Below is a small trained network, with its code and all its weights. Each question gives an input and a target symbol and asks what happens when units are switched off, that is, made to give their printed mean instead of their output.

import numpy as np


def w(rows, s, z=0):
    codes = np.array(rows[::2]) - 128.0
    scale = np.full(codes.shape[1], s)
    scale[-1] = z or s
    return codes * scale


def norm(h):
    return h / np.sqrt((h * h).mean(-1, keepdims=True) + 1e-5)


def f(y):
    return np.maximum(y, 0)


def softmax(a):
    e = np.exp(a - a.max(-1, keepdims=True))
    return e / e.sum(-1, keepdims=True)


def log_softmax(a):
    a = a - a.max(-1, keepdims=True)
    return a - np.log(np.exp(a).sum(-1, keepdims=True))


def net(x, mask):
    ids = ['αβγδζηθλμξπτω'.index(c) for c in x.split()]
    T = len(ids)
    res = E[ids] + P[:T]
    r = norm(res)
    for j in range(2):
        rows = slice(4 * j, 4 * j + 4)
        q, k, v = (r @ M[0][rows].T for M in (Q, K, V))
        z = softmax(np.where(np.tri(T) > 0, q @ k.T / 4**0.5, -1e9)) @ v
        o = O[0][rows]
        res = res + np.where(mask[j], z, o[:, -1]) @ o[:, :-1]
    y = f(norm(res) @ A[0][:, :-1].T + A[0][:, -1])
    res = res + np.where(mask[2:6], y, B[0][:, -1]) @ B[0][:, :-1]
    return log_softmax(norm(res)[-1] @ U[:, :-1].T + U[:, -1])


Q, K, V, O, A, B = {}, {}, {}, {}, {}, {}
E = w([
[104,73,126,150,130],'α',
[84,69,101,136,210],'β',
[150,22,173,141,198],'γ',
[79,162,160,217,152],'δ',
[165,120,139,92,129],'ζ',
[87,92,121,114,109],'η',
[248,80,91,13,145],'θ',
[152,150,208,146,111],'λ',
[129,153,99,104,130],'μ',
[111,82,93,35,189],'ξ',
[50,124,93,169,120],'π',
[102,72,187,19,111],'τ',
[120,140,35,136,131],'ω',
],0.016)
P = w([
[200,131,76,155,66],'0',
[136,137,133,139,86],'1',
[115,112,127,153,88],'2',
[197,169,117,160,195],'3',
[127,135,144,135,105],'4',
[130,88,137,141,108],'5',
[117,157,189,80,161],'6',
[129,123,151,136,119],'7',
[131,77,140,154,121],'8',
[131,92,128,71,6],'9',
[117,129,167,119,125],'10',
[124,83,141,155,124],'11',
],0.019)
Q[0] = w([
[198,181,120,163,252],'h1',
[153,77,146,225,126],'h1',
[125,66,78,81,129],'h1',
[65,100,107,144,121],'h1',
[160,90,144,197,174],'h2',
[52,60,115,84,143],'h2',
[155,162,121,133,230],'h2',
[139,71,165,104,91],'h2',
],0.018)
K[0] = w([
[251,57,42,192,58],'h1',
[111,100,178,226,164],'h1',
[118,70,140,100,188],'h1',
[56,114,111,117,143],'h1',
[154,74,126,166,75],'h2',
[64,54,154,81,197],'h2',
[184,128,48,198,137],'h2',
[117,114,215,120,182],'h2',
],0.017)
V[0] = w([
[52,224,117,189,80],'h1',
[230,138,200,150,122],'h1',
[134,147,89,62,41],'h1',
[164,162,129,93,156],'h1',
[124,174,182,71,75],'h2',
[179,192,143,165,192],'h2',
[140,254,54,138,138],'h2',
[133,104,35,5,159],'h2',
],0.022)
O[0] = w([
[79,181,203,125,90,55],'h1',
[192,52,124,44,94,174],'h1',
[200,121,201,154,158,146],'h1',
[189,148,91,86,118,115],'h1',
[184,149,205,100,140,144],'h2',
[190,113,57,133,107,83],'h2',
[126,153,32,51,62,3],'h2',
[105,223,89,102,253,139],'h2',
],0.02,0.013)
A[0] = w([
[136,254,46,114,155,24],'n1',
[6,158,156,103,136,251],'n2',
[76,136,200,112,77,18],'n3',
[10,110,88,115,174,21],'n4',
],0.022,0.0025)
B[0] = w([
[96,211,174,249,73,178],'n1',
[67,45,133,9,196,248],'n2',
[109,204,76,99,83,202],'n3',
[252,81,106,92,79,204],'n4',
],0.022,0.012)
U = w([
[122,142,169,204,108,178],'α',
[85,54,53,117,217,92],'β',
[130,27,155,245,119,67],'γ',
[93,109,116,10,113,232],'δ',
[209,110,212,69,101,82],'ζ',
[155,146,182,116,167,46],'η',
[209,146,109,30,170,153],'θ',
[149,88,183,141,31,224],'λ',
[172,217,163,120,104,192],'μ',
[143,181,94,125,254,142],'ξ',
[107,176,132,128,153,231],'π',
[167,143,226,107,210,5],'τ',
[114,165,54,179,117,228],'ω',
],0.0089,0.003)

Each question gives the input, a string of symbols that net reads in full, and the target symbol t.
The units are the heads (4 rows each of Q, K, V and O) and the neurons (one row each of A and B). Each row of codes is followed by its name. A weight is (code - 128) times the scale printed after its matrix; where a second scale follows, it is the last column's (O, A, B and U).
mask holds one flag per unit, heads first, then neurons. A switched-off unit (its flag False) gives its mean, the last column of its rows in O or B, instead of its output. The means were averaged over made-up inputs and are rounded, as every weight is.
A unit's drop is (log p(t) with every unit on - log p(t) with that unit switched off) / (log p(t) with every unit on - log p(t) with every unit switched off).
The circuit of an input: a set's keep is (log p(t) with only the set's units on - log p(t) with every unit switched off) / (log p(t) with every unit on - log p(t) with every unit switched off). Starting from all 6 units, units are removed one at a time, each time the one whose removal leaves the highest keep (on an exact tie, the one counted first), for as long as the keep stays at least 0.8.
circuit, biggest first: the units of the circuit, biggest drop first
most important unit: the unit with the biggest drop
k most important neurons: the k neurons with the biggest drops, biggest first
drop of u: that unit's drop, to one decimal
input ζ θ π μ β π, target β: 2 most important neurons	n2, n4
input α η θ β, target γ: circuit, biggest first	n2, h2
input γ ξ ω, target ξ: circuit, biggest first	h2
input δ π α θ η λ μ ω π θ, target μ: 2 most important neurons	n1, n2
input ζ τ π θ ω θ α ζ ζ β, target γ: circuit, biggest first	h2, n2, h1
input β π η δ, target ω: circuit, biggest first	h2, n1
input ω ζ λ ξ μ, target μ: circuit, biggest first	h2, n1
input δ ζ η ζ δ π θ δ π γ δ π, target δ: 2 most important neurons	n2, n3
input μ ζ γ δ ζ δ, target δ: circuit, biggest first	h1, n2
input η α α γ β θ β ζ ζ ξ, target ω: 2 most important neurons	n1, n4
input δ β η, target β: circuit, biggest first	h1, n2, n4
input π δ μ μ, target δ: circuit, biggest first	h2, h1, n2
input α ζ ω η, target γ: circuit, biggest first	h1, n2, h2
input β β λ λ π γ θ η ζ θ π γ, target γ: most important unit	h2
input π μ ζ π ζ δ δ τ ζ ζ, target δ: 2 most important neurons	n2, n3
input η η α μ β, target β: circuit, biggest first	h1, h2, n4, n2
input α θ ζ μ, target γ: 2 most important neurons	n2, n4
input γ ξ γ ζ, target β: 2 most important neurons	n4, n1
input δ λ η γ π β π ω θ β, target δ: drop of n3	0.1
input ζ ξ γ λ, target θ: circuit, biggest first	h2
input α ζ θ ω γ μ, target γ: drop of n2	0.2
input β τ ζ γ λ, target λ: drop of h2	0.5
